Below are the code and all the weights of a small trained network. Each question names an input and a class and asks about switching units off, where a switched-off unit gives its printed mean instead of its output.

import numpy as np


def w(rows, s, z=0):
    codes = np.array(rows[::2]) - 128.0
    scale = np.full(codes.shape[1], s)
    scale[-1] = z or s
    return codes * scale


def norm(h):
    return h / np.sqrt((h * h).mean(-1, keepdims=True) + 1e-5)


def f(y):
    return np.maximum(y, 0)


def log_softmax(a):
    a = a - a.max(-1, keepdims=True)
    return a - np.log(np.exp(a).sum(-1, keepdims=True))


def net(x, mask):
    res = np.array(x, float).reshape(1, 6) / 4 @ E
    u = 0
    for l in range(2):
        y = f(norm(res) @ A[l][:, :-1].T + A[l][:, -1])
        res = res + np.where(mask[u : u + 6], y, B[l][:, -1]) @ B[l][:, :-1]
        u += 6
    return log_softmax(norm(res)[-1] @ U[:, :-1].T + U[:, -1])


A, B = {}, {}
E = w([
[132,69,251],'x0',
[129,124,119],'x1',
[116,132,149],'x2',
[254,235,174],'x3',
[114,129,143],'x4',
[224,65,28],'x5',
],0.006)
A[0] = w([
[49,244,116,177],'0.n1',
[99,123,119,32],'0.n2',
[183,229,152,74],'0.n3',
[77,126,86,36],'0.n4',
[180,88,27,255],'0.n5',
[105,159,160,65],'0.n6',
],0.011,0.0016)
B[0] = w([
[138,228,165,211],'0.n1',
[156,102,89,142],'0.n2',
[108,40,7,206],'0.n3',
[144,90,52,166],'0.n4',
[54,239,208,253],'0.n5',
[193,128,107,160],'0.n6',
],0.013,0.0061)
A[1] = w([
[246,201,134,248],'1.n1',
[152,92,195,102],'1.n2',
[37,119,134,254],'1.n3',
[118,161,132,194],'1.n4',
[169,28,196,139],'1.n5',
[108,193,184,154],'1.n6',
],0.014,0.0014)
B[1] = w([
[100,14,170,226],'1.n1',
[121,216,102,180],'1.n2',
[186,45,122,240],'1.n3',
[146,125,162,195],'1.n4',
[123,245,56,205],'1.n5',
[211,116,161,254],'1.n6',
],0.012,0.0072)
U = w([
[180,116,133,251],'0',
[110,25,74,135],'1',
[188,124,191,115],'2',
[172,132,125,113],'3',
[76,254,127,45],'4',
[159,123,130,66],'5',
],0.0083,0.0029)

Each question gives the input, the list of numbers given to net, and the class t.
The units are the neurons (one row each of A and B). Each row of codes is followed by its name. A weight is (code - 128) times the scale printed after its matrix; where a second scale follows, it is the last column's (A, B and U).
mask holds one flag per neuron, layer by layer. A switched-off neuron (its flag False) gives its mean, the last column of its row in B, instead of its output. The means were averaged over made-up inputs and are rounded, as every weight is.
A unit's drop is (log p(t) with every unit on - log p(t) with that unit switched off) / (log p(t) with every unit on - log p(t) with every unit switched off).
The circuit of an input: a set's keep is (log p(t) with only the set's units on - log p(t) with every unit switched off) / (log p(t) with every unit on - log p(t) with every unit switched off). Starting from all 12 units, units are removed one at a time, each time the one whose removal leaves the highest keep (on an exact tie, the one counted first), for as long as the keep stays at least 0.8.
units of the circuit, in order: the units of the circuit, biggest drop first
k most important neurons: the k neurons with the biggest drops, biggest first
k most important neurons of layer l: the k neurons of layer l with the biggest drops, biggest first
drop when u is switched off: that unit's drop, to one decimal
input [8,3,7,-5,0,-3], class 4: 4 most important neurons => (1.n5; 0.n5; 0.n3; 0.n1)
input [7,-2,-2,8,-3,5], class 1: units of the circuit, in order => (1.n1; 0.n3)
input [8,3,-5,3,6,6], class 4: units of the circuit, in order => (1.n5; 0.n1; 1.n3)
input [-7,6,-8,8,5,-8], class 1: units of the circuit, in order => (0.n3)
input [3,4,-4,-5,-4,7], class 2: 2 most important neurons => (0.n5; 0.n3)
input [-1,8,4,8,-7,-5], class 1: 3 most important neurons => (0.n3; 0.n5; 1.n1)
input [7,7,-3,-3,4,-4], class 4: 2 most important neurons of layer 0 => (0.n5; 0.n1)
input [-8,4,-7,-4,1,0], class 4: 2 most important neurons => (0.n5; 0.n4)
input [7,-4,-4,5,2,-4], class 4: 4 most important neurons => (0.n5; 0.n3; 0.n1; 1.n5)
input [6,1,-1,4,3,-2], class 4: 2 most important neurons => (0.n5; 1.n5)
input [7,-4,-1,4,2,0], class 4: 4 most important neurons of layer 1 => (1.n5; 1.n3; 1.n6; 1.n2)
input [-6,1,0,6,-5,-5], class 1: 4 most important neurons => (0.n5; 0.n3; 1.n1; 1.n5)
input [-2,-6,4,-4,-2,7], class 2: 2 most important neurons of layer 1 => (1.n5; 1.n3)
input [5,-5,2,0,-4,0], class 4: most important neuron => (0.n5)
input [-2,-4,-5,-5,-2,6], class 2: 2 most important neurons of layer 0 => (0.n5; 0.n3)
input [2,-6,-4,-4,-4,8], class 2: drop when 0.n5 is switched off => 1.4
input [1,1,1,6,-3,-5], class 1: drop when 0.n5 is switched off => 0.5
input [-1,-8,7,8,-6,-1], class 1: drop when 0.n3 is switched off => 0.3
input [2,-2,-1,6,-5,-6], class 1: drop when 1.n6 is switched off => 0.1
